Below are the code and all the weights of a small trained network. Each question names an input and a target symbol and asks about switching units off, where a switched-off unit gives its printed mean instead of its output.

import numpy as np


def w(rows, s, z=0):
    codes = np.array(rows[::2]) - 128.0
    scale = np.full(codes.shape[1], s)
    scale[-1] = z or s
    return codes * scale


def norm(h):
    return h / np.sqrt((h * h).mean(-1, keepdims=True) + 1e-5)


def f(y):
    return np.maximum(y, 0)


def softmax(a):
    e = np.exp(a - a.max(-1, keepdims=True))
    return e / e.sum(-1, keepdims=True)


def log_softmax(a):
    a = a - a.max(-1, keepdims=True)
    return a - np.log(np.exp(a).sum(-1, keepdims=True))


def net(x, mask):
    ids = ['Ωηξπτφ'.index(c) for c in x.split()]
    T = len(ids)
    res = E[ids] + P[:T]
    r = norm(res)
    for j in range(2):
        rows = slice(2 * j, 2 * j + 2)
        q, k, v = (r @ M[0][rows].T for M in (Q, K, V))
        z = softmax(np.where(np.tri(T) > 0, q @ k.T / 2**0.5, -1e9)) @ v
        o = O[0][rows]
        res = res + np.where(mask[j], z, o[:, -1]) @ o[:, :-1]
    y = f(norm(res) @ A[0][:, :-1].T + A[0][:, -1])
    res = res + np.where(mask[2:6], y, B[0][:, -1]) @ B[0][:, :-1]
    return log_softmax(norm(res)[-1] @ U[:, :-1].T + U[:, -1])


Q, K, V, O, A, B = {}, {}, {}, {}, {}, {}
E = w([
[125,128,129,106,157,66],'Ω',
[51,25,224,110,199,94],'η',
[153,42,22,39,152,129],'ξ',
[71,186,22,151,30,23],'π',
[10,139,241,203,82,235],'τ',
[129,214,169,67,207,164],'φ',
],0.011)
P = w([
[155,126,152,152,126,128],'0',
[119,163,174,80,72,129],'1',
[84,161,135,123,106,175],'2',
[242,102,185,153,70,97],'3',
[125,137,119,205,182,162],'4',
[138,141,205,41,2,113],'5',
[7,167,86,121,136,191],'6',
[245,118,196,149,60,91],'7',
[124,144,95,239,203,187],'8',
],0.0072)
Q[0] = w([
[152,12,171,51,1,125],'H1',
[193,70,158,241,107,71],'H1',
[157,128,142,93,20,120],'H2',
[50,203,162,77,121,181],'H2',
],0.0096)
K[0] = w([
[250,97,193,109,70,109],'H1',
[19,143,161,11,25,133],'H1',
[255,118,197,112,34,89],'H2',
[192,147,123,239,225,141],'H2',
],0.009)
V[0] = w([
[42,57,178,147,76,77],'H1',
[178,42,181,92,176,89],'H1',
[175,213,168,254,105,80],'H2',
[189,127,70,18,48,47],'H2',
],0.0053)
O[0] = w([
[56,105,118,153,94,145,1],'H1',
[160,59,147,199,255,162,200],'H1',
[103,186,120,158,126,65,96],'H2',
[50,167,50,138,156,178,63],'H2',
],0.0074,0.0026)
A[0] = w([
[159,111,149,83,164,165,150],'N1',
[122,119,180,141,91,99,147],'N2',
[114,46,182,127,146,107,2],'N3',
[210,247,190,102,160,163,141],'N4',
],0.011,0.0065)
B[0] = w([
[157,95,79,87,76,117,191],'N1',
[105,146,154,156,134,251,148],'N2',
[121,87,168,142,46,33,138],'N3',
[226,179,181,129,123,74,255],'N4',
],0.011,0.015)
U = w([
[89,141,121,170,218,94,132],'Ω',
[104,53,189,141,81,81,5],'η',
[154,93,56,75,116,176,168],'ξ',
[80,205,73,149,54,130,189],'π',
[116,165,169,167,102,254,148],'τ',
[202,191,165,106,117,95,134],'φ',
],0.011,0.0022)

Each question gives the input, a string of symbols that net reads in full, and the target symbol t.
The units are the heads (2 rows each of Q, K, V and O) and the neurons (one row each of A and B). Each row of codes is followed by its name. A weight is (code - 128) times the scale printed after its matrix; where a second scale follows, it is the last column's (O, A, B and U).
mask holds one flag per unit, heads first, then neurons. A switched-off unit (its flag False) gives its mean, the last column of its rows in O or B, instead of its output. The means were averaged over made-up inputs and are rounded, as every weight is.
A unit's drop is (log p(t) with every unit on - log p(t) with that unit switched off) / (log p(t) with every unit on - log p(t) with every unit switched off).
The circuit of an input: a set's keep is (log p(t) with only the set's units on - log p(t) with every unit switched off) / (log p(t) with every unit on - log p(t) with every unit switched off). Starting from all 6 units, units are removed one at a time, each time the one whose removal leaves the highest keep (on an exact tie, the one counted first), for as long as the keep stays at least 0.8.
units of the circuit, in order: the units of the circuit, biggest drop first
most important unit: the unit with the biggest drop
top k neurons: the k neurons with the biggest drops, biggest first
which heads matter: for each layer, one digit per head in row order, 1 if its drop is at least 0.15 and else 0, layers parted by /
drop of u: that unit's drop, to one decimal
input τ φ φ τ, target τ: units of the circuit, in order -> N2, N4
input φ ξ φ Ω, target ξ: units of the circuit, in order -> H2, N4
input Ω τ φ Ω, target τ: units of the circuit, in order -> N2, H1, N4
input ξ φ φ π φ ξ φ Ω, target ξ: units of the circuit, in order -> H2, N4, H1
input ξ φ τ τ Ω ξ Ω η Ω, target Ω: which heads matter -> 10
input φ η π Ω, target η: which heads matter -> 10
input φ ξ τ φ ξ τ φ Ω, target τ: most important unit -> H1
input φ Ω Ω φ ξ η, target η: which heads matter -> 00
input ξ π φ Ω, target π: top 2 neurons -> N4, N1
input φ Ω φ φ φ η η φ Ω, target η: top 2 neurons -> N4, N3
input Ω Ω η Ω ξ φ φ ξ π, target π: drop of N4 -> 0.6
input φ ξ Ω Ω Ω Ω π Ω, target Ω: drop of N1 -> 0.7
input φ Ω φ Ω φ Ω ξ ξ, target ξ: drop of H2 -> 0.2
